Below are the code and all the weights of a small trained network. Each question names an input and a target symbol and asks about switching units off, where a switched-off unit gives its printed mean instead of its output.

import numpy as np


def w(rows, s, z=0):
    codes = np.array(rows[::2]) - 128.0
    scale = np.full(codes.shape[1], s)
    scale[-1] = z or s
    return codes * scale


def f(y):
    return y / 2 * (1 + np.tanh(0.7978845608 * (y + 0.044715 * y**3)))


def softmax(a):
    e = np.exp(a - a.max(-1, keepdims=True))
    return e / e.sum(-1, keepdims=True)


def log_softmax(a):
    a = a - a.max(-1, keepdims=True)
    return a - np.log(np.exp(a).sum(-1, keepdims=True))


def net(x, mask):
    ids = ['ΓΞΠΩαβεζημστφψ'.index(c) for c in x.split()]
    T = len(ids)
    res = E[ids] + P[:T]
    u = 0
    for l in range(2):
        r = res
        for j in range(3):
            rows = slice(2 * j, 2 * j + 2)
            q, k, v = (r @ M[l][rows].T for M in (Q, K, V))
            z = softmax(np.where(np.tri(T) > 0, q @ k.T / 2**0.5, -1e9)) @ v
            o = O[l][rows]
            res = res + np.where(mask[u + j], z, o[:, -1]) @ o[:, :-1]
        u += 3
        y = f(res @ A[l][:, :-1].T + A[l][:, -1])
        res = res + np.where(mask[u : u + 4], y, B[l][:, -1]) @ B[l][:, :-1]
        u += 4
    return log_softmax(res[-1] @ U[:, :-1].T + U[:, -1])


Q, K, V, O, A, B = {}, {}, {}, {}, {}, {}
E = w([
[191,173,197,138],'Γ',
[33,206,253,119],'Ξ',
[132,73,196,149],'Π',
[177,227,123,152],'Ω',
[134,145,185,205],'α',
[128,167,160,75],'β',
[138,77,124,85],'ε',
[70,168,106,37],'ζ',
[90,199,82,92],'η',
[128,152,88,200],'μ',
[93,152,62,154],'σ',
[197,137,217,152],'τ',
[87,105,180,52],'φ',
[139,117,69,126],'ψ',
],0.021)
P = w([
[255,93,101,149],'0',
[119,76,107,142],'1',
[120,95,113,152],'2',
[130,107,124,170],'3',
[136,128,135,176],'4',
[117,126,139,162],'5',
],0.0047)
Q[0] = w([
[211,85,5,146],'L0H0',
[131,166,138,39],'L0H0',
[123,163,62,126],'L0H1',
[51,83,113,149],'L0H1',
[40,180,54,145],'L0H2',
[113,117,108,176],'L0H2',
],0.025)
K[0] = w([
[161,69,9,144],'L0H0',
[140,175,119,44],'L0H0',
[93,144,167,122],'L0H1',
[56,83,123,119],'L0H1',
[127,116,6,141],'L0H2',
[158,123,119,131],'L0H2',
],0.025)
V[0] = w([
[180,105,154,169],'L0H0',
[87,107,144,249],'L0H0',
[93,120,127,208],'L0H1',
[145,87,72,131],'L0H1',
[78,169,116,167],'L0H2',
[151,86,107,171],'L0H2',
],0.012)
O[0] = w([
[130,119,157,209,108],'L0H0',
[2,61,121,212,116],'L0H0',
[149,120,136,240,22],'L0H1',
[166,94,55,92,7],'L0H1',
[39,121,131,181,93],'L0H2',
[170,83,108,163,155],'L0H2',
],0.0069,0.002)
A[0] = w([
[81,103,145,148,1],'L0N0',
[118,197,143,128,45],'L0N1',
[152,6,124,99,146],'L0N2',
[155,141,34,148,182],'L0N3',
],0.011,0.0034)
B[0] = w([
[159,146,97,136,182],'L0N0',
[135,137,75,149,206],'L0N1',
[127,20,125,121,254],'L0N2',
[6,112,89,124,254],'L0N3',
],0.015,0.0041)
Q[1] = w([
[167,131,5,121],'L1H0',
[156,127,91,136],'L1H0',
[128,100,88,107],'L1H1',
[94,187,141,139],'L1H1',
[98,177,136,170],'L1H2',
[147,186,128,145],'L1H2',
],0.025)
K[1] = w([
[160,252,74,84],'L1H0',
[140,167,133,136],'L1H0',
[83,123,83,116],'L1H1',
[154,168,115,147],'L1H1',
[73,187,149,147],'L1H2',
[104,184,175,138],'L1H2',
],0.025)
V[1] = w([
[139,121,114,124],'L1H0',
[118,87,150,142],'L1H0',
[134,117,116,165],'L1H1',
[115,77,115,109],'L1H1',
[220,141,11,169],'L1H2',
[128,123,124,135],'L1H2',
],0.011)
O[1] = w([
[145,102,94,133,155],'L1H0',
[232,125,22,161,175],'L1H0',
[101,139,167,66,146],'L1H1',
[198,222,121,133,244],'L1H1',
[4,151,254,148,3],'L1H2',
[124,138,124,130,138],'L1H2',
],0.0051,0.005)
A[1] = w([
[110,99,101,96,3],'L1N0',
[121,253,143,142,112],'L1N1',
[153,189,115,138,81],'L1N2',
[93,202,86,128,49],'L1N3',
],0.014,0.0076)
B[1] = w([
[75,146,228,113,181],'L1N0',
[88,174,84,138,254],'L1N1',
[96,106,152,100,163],'L1N2',
[155,51,254,140,252],'L1N3',
],0.021,0.0064)
U = w([
[133,218,193,59,75],'Γ',
[81,223,162,184,74],'Ξ',
[177,79,141,160,25],'Π',
[233,196,243,165,127],'Ω',
[109,252,102,100,151],'α',
[156,90,168,67,105],'β',
[199,203,145,56,177],'ε',
[134,96,200,151,2],'ζ',
[133,171,222,134,116],'η',
[131,167,134,234,90],'μ',
[84,97,138,196,16],'σ',
[179,254,164,150,254],'τ',
[47,115,85,107,191],'φ',
[137,173,73,129,250],'ψ',
],0.0093,0.0096)

Each question gives the input, a string of symbols that net reads in full, and the target symbol t.
The units are the heads (2 rows each of Q, K, V and O) and the neurons (one row each of A and B). Each row of codes is followed by its name. A weight is (code - 128) times the scale printed after its matrix; where a second scale follows, it is the last column's (O, A, B and U).
mask holds one flag per unit, layer by layer, with each layer's heads first. A switched-off unit (its flag False) gives its mean, the last column of its rows in O or B, instead of its output. The means were averaged over made-up inputs and are rounded, as every weight is.
A unit's drop is (log p(t) with every unit on - log p(t) with that unit switched off) / (log p(t) with every unit on - log p(t) with every unit switched off).
unit that matters most: the unit with the biggest drop
top k neurons: the k neurons with the biggest drops, biggest first
top k neurons in layer l: the k neurons of layer l with the biggest drops, biggest first
heads that matter: for each layer, one digit per head in row order, 1 if its drop is at least 0.15 and else 0, layers parted by /
drop when u is switched off: that unit's drop, to one decimal
input Ω ψ Ξ ψ, target ψ: heads that matter	010 / 011
input μ τ Ξ τ, target τ: top 3 neurons	(L1N3 L0N2 L0N3)
input σ τ α ζ Γ φ, target ε: top 2 neurons	(L1N3 L0N3)
input σ ψ Γ, target τ: heads that matter	000 / 010
input η ψ η ψ β, target α: top 2 neurons in layer 0	(L0N3 L0N1)
input ε Γ η ψ Π, target Π: heads that matter	110 / 100
input ε ε ε μ, target σ: top 3 neurons	(L1N3 L0N3 L1N0)
input τ ψ Ξ η ψ ψ, target ψ: heads that matter	110 / 011
input φ ε ψ ζ, target Γ: heads that matter	100 / 000
input ζ Ω φ, target ε: top 2 neurons in layer 0	(L0N2 L0N3)
input ψ η η Γ, target τ: top 3 neurons in layer 0	(L0N2 L0N3 L0N1)
input Γ ψ μ Ξ, target ψ: top neuron	(L1N3)
input ψ ε ε, target β: top 2 neurons in layer 1	(L1N1 L1N0)
input β Ξ η, target η: top 2 neurons	(L1N3 L0N1)
input Ξ ψ ψ ψ α, target ψ: top 2 neurons	(L1N3 L1N0)
input Ξ Ξ Ξ, target Ξ: top 2 neurons	(L1N1 L0N0)
input τ β Π, target Π: top 3 neurons	(L0N2 L1N1 L1N0)
input σ β Ξ η ε μ, target μ: unit that matters most	L0H1
input ε Π ψ Ω, target Ξ: top 2 neurons in layer 0	(L0N2 L0N1)
input α β σ, target ζ: top neuron	(L1N3)
input ψ Ξ α, target ψ: top 4 neurons	(L1N3 L0N3 L1N0 L0N2)
input β Ξ τ Ξ Π τ, target ψ: drop when L0H1 is switched off	0.0
input Π Γ η η Ω σ, target ζ: drop when L0N3 is switched off	0.2
